Below are the code and all the weights of a small trained network. Each question names an input and a target symbol and asks about switching units off, where a switched-off unit gives its printed mean instead of its output.

import numpy as np


def w(rows, s, z=0):
    codes = np.array(rows[::2]) - 128.0
    scale = np.full(codes.shape[1], s)
    scale[-1] = z or s
    return codes * scale


def f(y):
    return y / 2 * (1 + np.tanh(0.7978845608 * (y + 0.044715 * y**3)))


def softmax(a):
    e = np.exp(a - a.max(-1, keepdims=True))
    return e / e.sum(-1, keepdims=True)


def log_softmax(a):
    a = a - a.max(-1, keepdims=True)
    return a - np.log(np.exp(a).sum(-1, keepdims=True))


def net(x, mask):
    ids = ['ΓΘΛΞΠΨαδεημστφ'.index(c) for c in x.split()]
    T = len(ids)
    res = E[ids] + P[:T]
    u = 0
    for l in range(2):
        r = res
        for j in range(2):
            rows = slice(2 * j, 2 * j + 2)
            q, k, v = (r @ M[l][rows].T for M in (Q, K, V))
            z = softmax(np.where(np.tri(T) > 0, q @ k.T / 2**0.5, -1e9)) @ v
            o = O[l][rows]
            res = res + np.where(mask[u + j], z, o[:, -1]) @ o[:, :-1]
        u += 2
        y = f(res @ A[l][:, :-1].T + A[l][:, -1])
        res = res + np.where(mask[u : u + 12], y, B[l][:, -1]) @ B[l][:, :-1]
        u += 12
    return log_softmax(res[-1] @ U[:, :-1].T + U[:, -1])


Q, K, V, O, A, B = {}, {}, {}, {}, {}, {}
E = w([
[169,129,147],'Γ',
[140,123,146],'Θ',
[75,30,69],'Λ',
[12,55,145],'Ξ',
[86,130,70],'Π',
[197,206,91],'Ψ',
[143,107,160],'α',
[103,43,206],'δ',
[218,138,198],'ε',
[157,27,88],'η',
[145,106,138],'μ',
[151,133,182],'σ',
[77,253,150],'τ',
[194,92,114],'φ',
],0.014)
P = w([
[60,85,61],'0',
[234,98,253],'1',
[217,65,227],'2',
[188,78,216],'3',
[184,69,204],'4',
[182,57,195],'5',
[185,44,172],'6',
[186,43,182],'7',
[163,45,185],'8',
],0.0035)
Q[0] = w([
[84,102,73],'L0H1',
[1,57,172],'L0H1',
[80,136,111],'L0H2',
[137,208,155],'L0H2',
],0.0077)
K[0] = w([
[87,137,110],'L0H1',
[129,132,68],'L0H1',
[181,130,101],'L0H2',
[129,74,3],'L0H2',
],0.0064)
V[0] = w([
[2,179,91],'L0H1',
[220,102,109],'L0H1',
[253,151,119],'L0H2',
[116,42,33],'L0H2',
],0.0062)
O[0] = w([
[51,131,160,99],'L0H1',
[167,185,158,78],'L0H1',
[184,199,113,1],'L0H2',
[211,137,1,86],'L0H2',
],0.0072,0.00097)
A[0] = w([
[84,65,177,81],'L0N1',
[159,127,41,75],'L0N2',
[139,114,192,253],'L0N3',
[77,176,109,173],'L0N4',
[2,187,8,180],'L0N5',
[76,138,166,18],'L0N6',
[131,4,177,142],'L0N7',
[255,118,120,53],'L0N8',
[168,229,141,244],'L0N9',
[97,45,55,143],'L0N10',
[194,186,59,163],'L0N11',
[102,169,120,206],'L0N12',
],0.007,0.0058)
B[0] = w([
[196,152,126,153],'L0N1',
[95,177,46,116],'L0N2',
[156,33,79,253],'L0N3',
[148,88,227,159],'L0N4',
[20,52,183,190],'L0N5',
[95,244,130,111],'L0N6',
[216,95,126,229],'L0N7',
[74,193,53,136],'L0N8',
[149,1,101,219],'L0N9',
[159,92,51,180],'L0N10',
[1,117,92,151],'L0N11',
[104,51,234,176],'L0N12',
],0.0051,0.0059)
Q[1] = w([
[154,140,156],'L1H1',
[108,5,100],'L1H1',
[153,161,109],'L1H2',
[137,189,117],'L1H2',
],0.013)
K[1] = w([
[150,165,177],'L1H1',
[5,73,2],'L1H1',
[147,145,142],'L1H2',
[196,143,89],'L1H2',
],0.0089)
V[1] = w([
[150,228,112],'L1H1',
[26,146,2],'L1H1',
[75,65,159],'L1H2',
[81,168,231],'L1H2',
],0.0088)
O[1] = w([
[189,73,23,1],'L1H1',
[22,67,79,180],'L1H1',
[126,253,105,225],'L1H2',
[112,133,4,154],'L1H2',
],0.0046,0.014)
A[1] = w([
[130,60,232,54],'L1N1',
[156,155,2,50],'L1N2',
[141,47,122,83],'L1N3',
[18,108,137,78],'L1N4',
[58,141,248,97],'L1N5',
[172,80,108,249],'L1N6',
[154,95,60,148],'L1N7',
[99,142,100,253],'L1N8',
[205,60,47,113],'L1N9',
[171,177,173,237],'L1N10',
[164,185,136,162],'L1N11',
[71,211,118,35],'L1N12',
],0.0075,0.0047)
B[1] = w([
[82,64,167,189],'L1N1',
[143,99,156,126],'L1N2',
[181,88,130,147],'L1N3',
[167,156,145,225],'L1N4',
[128,125,109,254],'L1N5',
[177,161,78,188],'L1N6',
[210,99,105,138],'L1N7',
[148,159,78,193],'L1N8',
[183,159,131,151],'L1N9',
[118,254,165,176],'L1N10',
[121,142,116,131],'L1N11',
[183,106,101,139],'L1N12',
],0.0078,0.0069)
U = w([
[189,127,185,123],'Γ',
[133,254,8,252],'Θ',
[60,193,196,110],'Λ',
[187,133,128,120],'Ξ',
[66,118,64,131],'Π',
[185,154,167,178],'Ψ',
[171,134,167,116],'α',
[214,153,194,50],'δ',
[196,69,212,94],'ε',
[186,137,213,149],'η',
[117,25,53,135],'μ',
[218,87,99,106],'σ',
[54,45,127,43],'τ',
[172,133,162,106],'φ',
],0.0069,0.0037)

Each question gives the input, a string of symbols that net reads in full, and the target symbol t.
The units are the heads (2 rows each of Q, K, V and O) and the neurons (one row each of A and B). Each row of codes is followed by its name. A weight is (code - 128) times the scale printed after its matrix; where a second scale follows, it is the last column's (O, A, B and U).
mask holds one flag per unit, layer by layer, with each layer's heads first. A switched-off unit (its flag False) gives its mean, the last column of its rows in O or B, instead of its output. The means were averaged over made-up inputs and are rounded, as every weight is.
A unit's drop is (log p(t) with every unit on - log p(t) with that unit switched off) / (log p(t) with every unit on - log p(t) with every unit switched off).
The circuit of an input: a set's keep is (log p(t) with only the set's units on - log p(t) with every unit switched off) / (log p(t) with every unit on - log p(t) with every unit switched off). Starting from the 12 units with the biggest drops (on a tie, the unit counted first), units are removed one at a time, each time the one whose removal leaves the highest keep (on an exact tie, the one counted first), for as long as the keep stays at least 0.8.
circuit, biggest first: the units of the circuit, biggest drop first
unit that matters most: the unit with the biggest drop
k most important neurons: the k neurons with the biggest drops, biggest first
top k neurons in layer l: the k neurons of layer l with the biggest drops, biggest first
heads that matter: for each layer, one digit per head in row order, 1 if its drop is at least 0.15 and else 0, layers parted by /
drop when u is switched off: that unit's drop, to one decimal
input Ξ σ τ, target Λ: circuit, biggest first : (L1H1 L0H2 L0N5 L0H1)
input τ Λ η μ α η Λ Π, target Θ: heads that matter : 11 / 01
input τ τ Ψ, target Θ: heads that matter : 10 / 01
input φ μ Ξ Θ Λ Θ Γ η, target σ: heads that matter : 11 / 10
input Ξ τ Ξ Π, target Λ: unit that matters most : L1H1
input τ τ Π Γ Λ Π Λ η μ, target Θ: heads that matter : 11 / 01
input τ τ Θ τ Γ, target Θ: heads that matter : 10 / 01
input τ δ Λ η η, target Θ: heads that matter : 10 / 01
input τ σ μ Ψ φ Π α α, target Θ: heads that matter : 11 / 01
input τ α τ φ Γ Ξ Θ, target Θ: heads that matter : 11 / 01
input Λ α τ Λ δ, target τ: 2 most important neurons : (L1N1 L0N10)
input τ η δ Ψ δ η σ Π, target Θ: 2 most important neurons : (L0N5 L1N1)
input Λ Λ ε τ τ δ, target τ: top 3 neurons in layer 0 : (L0N10 L0N2 L0N3)
input τ Θ Π ε, target Θ: unit that matters most : L1H2
input η Π Λ Γ Λ η, target σ: top 2 neurons in layer 1 : (L1N9 L1N7)
input τ Λ ε ε α δ τ σ Λ, target Θ: top 2 neurons in layer 1 : (L1N1 L1N8)
input τ φ Π Λ, target Θ: drop when L0N5 is switched off : 0.3
input τ φ τ Ξ Ψ Γ η Λ Θ, target Θ: drop when L1H2 is switched off : 0.6
input τ Λ Γ Λ δ δ Ψ τ η, target Θ: drop when L0N5 is switched off : 0.4
input τ τ Λ δ τ ε Π Γ, target Θ: drop when L1H2 is switched off : 0.8
